In the rows, 100 means zero.
Here are made-up elements, facts about them, and rows of numbers that follow some of those facts. Name the element behind each unnamed row.

Some elements and their rows:
97; 116; 109; 62; 130; 102; 129; 134; 125; 125; 97; 73; 92; 107; 99; 131; 55; 66; 92; 94; 121; 99; 117; 72; 104; 54; 116: stuklu
90; 131; 90; 62; 123; 116; 101; 133; 125; 130; 114; 66; 104; 104; 110; 96; 79; 66; 76; 113; 114; 95; 136; 75; 112; 80; 103: riti
97; 118; 106; 77; 139; 112; 82; 135; 129; 117; 105; 85; 116; 115; 119; 113; 96; 81; 64; 114; 97; 86; 121; 79; 113; 84; 103: plotun
82; 141; 101; 73; 129; 109; 95; 140; 125; 117; 116; 60; 91; 105; 109; 117; 108; 86; 73; 125; 120; 71; 141; 77; 123; 94; 120: dabi
102; 117; 112; 86; 127; 117; 107; 135; 113; 126; 111; 74; 88; 106; 109; 131; 90; 55; 78; 92; 102; 85; 113; 81; 115; 74; 112: bupam
91; 121; 102; 84; 128; 121; 104; 116; 120; 117; 94; 89; 97; 116; 116; 119; 89; 69; 71; 104; 108; 93; 125; 81; 114; 86; 113: skirum
86; 116; 105; 75; 110; 113; 121; 114; 118; 131; 104; 94; 75; 109; 115; 112; 101; 56; 76; 84; 121; 95; 99; 81; 114; 80; 103: muplem
92; 125; 102; 78; 116; 116; 121; 130; 113; 125; 96; 78; 90; 109; 111; 116; 100; 56; 81; 86; 117; 95; 99; 85; 120; 80; 109: skivel
85; 121; 113; 81; 124; 113; 118; 124; 123; 128; 106; 84; 65; 105; 114; 118; 122; 75; 65; 85; 123; 83; 111; 83; 112; 80; 119: skotril
87; 130; 102; 52; 123; 109; 124; 153; 129; 123; 90; 78; 95; 112; 125; 108; 97; 56; 66; 114; 100; 96; 122; 77; 100; 84; 110: floflo
86; 125; 112; 82; 117; 113; 114; 143; 119; 122; 107; 68; 77; 105; 114; 118; 117; 65; 67; 96; 114; 81; 110; 86; 118; 89; 117: feful
100; 128; 97; 100; 132; 119; 106; 123; 103; 126; 112; 70; 106; 105; 114; 120; 83; 67; 81; 109; 111; 81; 118; 90; 113; 86; 112: plera
98; 112; 96; 86; 121; 107; 93; 118; 121; 121; 106; 75; 104; 109; 101; 119; 71; 86; 86; 107; 116; 88; 117; 75; 120; 73; 108: rofebar
96; 121; 121; 81; 119; 123; 100; 121; 121; 121; 105; 100; 80; 113; 119; 109; 124; 60; 53; 98; 94; 79; 108; 92; 105; 90; 104: skofo
85; 123; 107; 96; 116; 111; 85; 119; 117; 115; 100; 77; 110; 113; 103; 155; 56; 77; 88; 118; 122; 80; 134; 82; 109; 80; 115: stezom
90; 119; 101; 72; 105; 94; 102; 129; 121; 128; 90; 98; 106; 106; 103; 131; 44; 55; 87; 122; 111; 89; 113; 74; 102; 74; 105: sivo
87; 119; 91; 71; 115; 99; 102; 118; 126; 123; 87; 93; 109; 116; 107; 115; 69; 65; 85; 104; 115; 97; 110; 73; 111; 77; 101: plozo
93; 123; 113; 58; 115; 121; 113; 118; 117; 127; 109; 90; 63; 106; 116; 108; 105; 54; 69; 87; 118; 98; 110; 77; 109; 74; 106: drepa

How the elements are related:
Ω: points at; Ξ: refers to; χ: uses; μ: belongs to class
Ω planis <- bafatis skemam
Ω tudam <- brebis
Ω klokla <- brebis deflus
Ω skadron <- brebis kobrer stuklu
Ω fusal <- brebis grovok truplin
Ω flazeflus <- brorus nibrepli stoklo
Ω skotril <- brorus
Ω briplum <- dafi
Ω grukos <- dafi giklegre nibrepli tribok
Ω boflelin <- deflus peskir plugalun
Ω skofo <- drafla nomir plupun
Ω klide <- drafla
Ω somagrak <- drutam skemam
Ω gilen <- fleka tretazek
Ω plotun <- fleka plugalun
Ω kove <- floflo stibror tretazek
Ω kigrik <- floflo nomir
Ω nafiluk <- floflo noklan stibror vasken
Ω grustuk <- fluste plaklem sokla
Ω flafle <- foflo tribik
Ω tater <- giklegre pesorul
Ω flapludro <- grobron plaklem
Ω stepes <- grovok plustar
Ω togrus <- grovok plustar rovum
Ω grolon <- grovok zisus
Ω trusa <- grovul
Ω skirum <- gruvik
Ω gruvel <- kines
Ω megrik <- kines
Ω feful <- kines stoklo
Ω bupam <- kobrer
Ω zabiplim <- kobrer
Ω plera <- kobrer plitris
Ω sterar <- lozo
Ω dravidum <- lozo tepes
Ω brokil <- nibrepli vemo
Ω tipla <- noklan stoklo
Ω sukle <- noklan vemo
Ω saten <- peskir vasken
Ω sako <- peskir
Ω kliku <- peskir
Ω gubi <- pesorul stuklu
Ω grafi <- pesorul rovum
Ω losku <- pesorul
Ω grunu <- plaklem samaser zisus
Ω flanel <- plaklem tribok
Ω zagri <- plaklem
Ω dabi <- plaklem stibror zisus
Ω rofebar <- plitris
Ω mudran <- plitris
Ω skuzusu <- plozo
Ω grasir <- plugalun
Ω brotru <- plugalun
Ω mipi <- plugalun
Ω sebrul <- plustar
Ω bogir <- plustar
Ω plukisis <- rovum
Ω pinul <- rovum
Ω skolel <- sivo stuklu zusta
Ω febor <- sivo zusta
Ω grafla <- sivo
Ω geziskir <- skemam
Ω pubik <- sokla vemo
Ω dubratir <- stuklu tepes zusta
Ω stezom <- stuklu
Ω skugre <- stuklu
Ω nenem <- tepes truplin
Ω dropum <- tepes vemo
Ω rivek <- tretazek
Ω fisor <- tretazek
Ω teklur <- tribik
Ω draskur <- tribik
Ω fubu <- tribok vemo
Ω trelol <- vasken
bogir Ξ: bafatis
bupam Ξ: brokil
bustu Ξ: stuske buklur
deflus Ξ: skirum stezom grovok nafiluk plupun vasken plustar
draledok Ξ: tater plozo rofebar planis
febor Ξ: skolel
flanel Ξ: drutam somagrak mudran dabi
fleka Ξ: kenobo dafi
floflo Ξ: gitigi skubro
fluste Ξ: stuske plugalun
giklegre Ξ: brorus truplin
grafi Ξ: stuske tepes rosen plitris vasken
grasir Ξ: stibak grafla mipi nafiluk buklur vasken
grobron Ξ: sukle klokla plitris stuklu
grukos Ξ: stoklo rovum briplum rofebar boflelin skadron
grustuk Ξ: trusa briplum
gruvik Ξ: foflo brebis fubu
kigrik Ξ: bravul
kines Ξ: grunu vemo plugalun plaklem
kliku Ξ: rosen tribok plustar
kobrer Ξ: trusa skivel
lodisuk Ξ: tudam riti
losku Ξ: tribok plupun plaklem
noklan Ξ: sterar mikle grafla stuklu
nomir Ξ: drutam riti
plakle Ξ: tater tipla
plotun Ξ: stibak nenem tepes zagri tretazek
plukisis Ξ: muplem gubi nenem planis lozo
saten Ξ: skuzusu samaser muplem brotru grolon
sivo Ξ: brotru
skofo Ξ: skolel samaser skotril dubratir lisku klokla tribik nafiluk
skugre Ξ: dafi rofebar nafiluk
sokla Ξ: skemam brokil plustar
togrus Ξ: gitigi gruvel brebis plupun
tratrepa Ξ: samaser flazeflus zimam dubratir tokik drepa tribok
trelol Ξ: zisus tepes zagri
vagrum Ξ: gruvel
zabiplim Ξ: tater dubratir stuske tribik nokem pesorul
zusta Ξ: tudam foflo plugalun
bravul χ peskir gruvik vagrum
bupam χ nibrepli truplin nokem
drepa χ skemam gruvel plitris
feful χ plozo
flazeflus χ stezom zisus plotun mudran
fleka χ bogir dabi
fluste χ tipla drafla
fubu χ skugre stepes
grafi χ sako deflus grukos fisor pinul
grafla χ lareklem sebrul pinul skubro
grovul χ dafi riti pinul nokem
kebrizok χ skuzusu grunu febor
kenobo χ trelol kines
lisku χ skuzusu sterar zisus skugre flanel
mikle χ lareklem dravidum
muplem χ grunu foflo plitris
nafiluk χ tokik gitigi sukle
noklan χ skemam grovok grolon sivo
pesorul χ klide
plustar χ flapludro
rivek χ kove skemam plozo brokil
skivel χ dropum plupun
skofo χ stoklo plozo rofebar deflus
skotril χ skemam
stibror χ tokik
tater χ tratrepa dropum dabi
zimam χ zisus teklur somagrak pinul plupun plitris
μ a <- bafatis bogir bravul briplum brorus brotru bupam dabi draledok dravidum dropum grafla kenobo kigrik mudran nibrepli peskir plakle plotun riti rosen sebrul skadron stepes stuklu tipla zabiplim zimam zisus
μ f <- boflelin brokil drafla fisor flazeflus fubu geziskir giklegre grafi nafiluk nokem plozo plugalun rivek rovum samaser sivo sokla stezom stibak vagrum zagri zusta
μ c <- brebis buklur feful floflo foflo fusal grolon noklan nomir skemam skotril somagrak stibror sukle trelol tribok
μ b <- bustu deflus flanel flapludro fleka grasir grobron grovul kebrizok kliku kove lareklem lisku lozo mikle muplem nenem pesorul pinul plaklem plitris plustar pubik saten skirum skivel skubro stoklo tokik tratrepa tretazek tribik
μ e <- dafi flafle grunu gubi kines klokla kobrer rofebar sako skofo skugre sterar stuske tudam
μ g <- draskur drepa dubratir febor fluste gilen grukos grustuk gruvel gruvik megrik plukisis plupun skuzusu tater tepes truplin vasken vemo
μ d <- drutam gitigi grovok klide lodisuk losku mipi planis plera skolel teklur togrus trusa

Rows to name:
No name comes twice in this set of rows, the named rows included.
87; 119; 100; 75; 115; 91; 115; 137; 117; 123; 86; 84; 94; 109; 94; 140; 53; 59; 95; 99; 122; 95; 95; 74; 119; 67; 111 => rovum
76; 134; 114; 90; 106; 107; 109; 119; 120; 120; 104; 89; 65; 107; 106; 137; 106; 71; 74; 98; 132; 81; 120; 88; 117; 94; 121 => flazeflus
102; 113; 97; 69; 116; 103; 111; 148; 116; 127; 93; 82; 93; 102; 105; 127; 55; 52; 89; 104; 100; 92; 94; 75; 110; 63; 107 => kobrer
96; 118; 105; 69; 131; 110; 104; 132; 126; 115; 84; 95; 117; 114; 122; 120; 57; 63; 80; 128; 97; 94; 124; 76; 93; 78; 106 => deflus
79; 136; 105; 89; 112; 104; 96; 126; 124; 111; 100; 73; 95; 111; 104; 147; 86; 88; 80; 116; 126; 80; 142; 79; 126; 91; 127 => brokil
83; 127; 106; 42; 128; 114; 109; 122; 133; 114; 97; 80; 93; 117; 113; 108; 82; 68; 68; 108; 119; 103; 141; 67; 105; 77; 110 => plupun
81; 134; 108; 61; 126; 115; 99; 135; 127; 109; 105; 68; 94; 108; 108; 119; 91; 78; 74; 111; 121; 92; 148; 73; 114; 89; 112 => gruvel
84; 136; 109; 94; 125; 107; 110; 141; 113; 111; 104; 73; 96; 108; 109; 130; 99; 82; 83; 114; 116; 78; 119; 86; 121; 94; 125 => pubik
77; 138; 114; 87; 103; 110; 112; 140; 120; 117; 104; 69; 67; 101; 107; 146; 100; 65; 73; 104; 129; 76; 127; 86; 125; 92; 129 => fubu
78; 127; 108; 62; 110; 98; 118; 118; 128; 126; 91; 97; 71; 106; 109; 128; 87; 68; 76; 103; 134; 88; 116; 75; 109; 80; 114 => samaser
90; 126; 103; 65; 126; 100; 106; 143; 122; 121; 101; 70; 98; 99; 100; 117; 49; 63; 101; 111; 125; 92; 123; 68; 114; 65; 107 => truplin
87; 120; 95; 44; 98; 92; 112; 149; 136; 113; 83; 98; 111; 123; 124; 138; 77; 62; 73; 89; 111; 88; 148; 85; 113; 82; 90 => drafla
85; 128; 104; 55; 124; 107; 126; 150; 125; 121; 99; 71; 80; 106; 108; 115; 89; 68; 80; 111; 117; 95; 114; 70; 116; 74; 118 => brorus
96; 118; 122; 43; 118; 103; 133; 157; 129; 105; 94; 93; 76; 117; 123; 150; 101; 62; 70; 80; 111; 78; 146; 99; 117; 71; 104 => fluste
80; 128; 95; 48; 104; 113; 122; 117; 129; 127; 85; 87; 85; 117; 112; 122; 75; 51; 70; 101; 121; 108; 122; 71; 101; 77; 108 => plugalun

The same elements again, as new rows of numbers:
Named rows:
101; 91; 97; 102; 109; 110; 81; 124; 97; 99; 94; 110; 90; 108: plustar
97; 75; 110; 102; 109; 86; 100; 77; 100; 121; 91; 89; 128; 98: rivek
95; 88; 95; 108; 103; 91; 85; 103; 102; 103; 94; 100; 104; 111: mikle
105; 89; 72; 95; 96; 87; 97; 129; 110; 90; 120; 118; 87; 108: plupun
98; 100; 102; 87; 107; 115; 102; 110; 94; 101; 106; 113; 97; 92: gitigi
97; 88; 94; 96; 96; 88; 104; 110; 112; 104; 120; 98; 96; 99: riti
88; 119; 109; 89; 100; 121; 111; 81; 104; 102; 96; 91; 94; 100: sukle
104; 111; 107; 107; 91; 80; 110; 75; 115; 108; 108; 91; 108; 94: grukos
107; 111; 110; 99; 101; 105; 101; 107; 101; 100; 97; 106; 74; 100: tokik
125; 98; 103; 101; 102; 109; 92; 132; 97; 88; 102; 112; 92; 97: drafla
87; 115; 109; 94; 92; 118; 105; 82; 105; 103; 99; 91; 106; 99: fusal
94; 126; 115; 104; 97; 94; 108; 78; 97; 105; 83; 95; 102; 104: grasir
84; 106; 78; 116; 99; 92; 131; 99; 96; 82; 110; 86; 87; 102: skuzusu
116; 104; 96; 107; 99; 111; 93; 116; 103; 87; 106; 106; 110; 91: kobrer
83; 103; 83; 171; 163; 130; 173; 173; 120; 58; 94; 91; 95; 86: gruvik
92; 101; 87; 79; 72; 87; 92; 86; 111; 105; 121; 98; 108; 99: somagrak
112; 101; 106; 83; 89; 109; 81; 80; 85; 105; 103; 100; 94; 97: planis
93; 107; 104; 91; 103; 112; 109; 78; 87; 108; 89; 98; 96; 95: mipi

Which element is each row?
No name comes twice in this set of rows, the named rows included.
133; 90; 84; 79; 98; 95; 77; 123; 145; 105; 120; 117; 91; 100 => skemam
93; 78; 86; 113; 99; 89; 84; 99; 91; 96; 99; 91; 104; 110 => muplem
91; 89; 95; 94; 111; 104; 96; 71; 118; 112; 98; 86; 111; 105 => skotril
95; 101; 113; 101; 106; 81; 108; 80; 116; 125; 104; 93; 97; 95 => kove
112; 97; 99; 102; 101; 127; 82; 126; 108; 83; 99; 109; 110; 101 => stibror
102; 98; 106; 97; 98; 79; 118; 81; 102; 113; 107; 92; 103; 93 => fisor
95; 127; 110; 91; 93; 114; 115; 83; 107; 98; 92; 96; 102; 99 => trelol
124; 86; 100; 84; 92; 108; 67; 128; 95; 96; 118; 121; 101; 92 => drutam
78; 109; 107; 93; 98; 114; 105; 86; 86; 110; 100; 104; 106; 88 => tudam
114; 97; 77; 99; 88; 82; 100; 127; 108; 84; 118; 106; 83; 109 => zisus

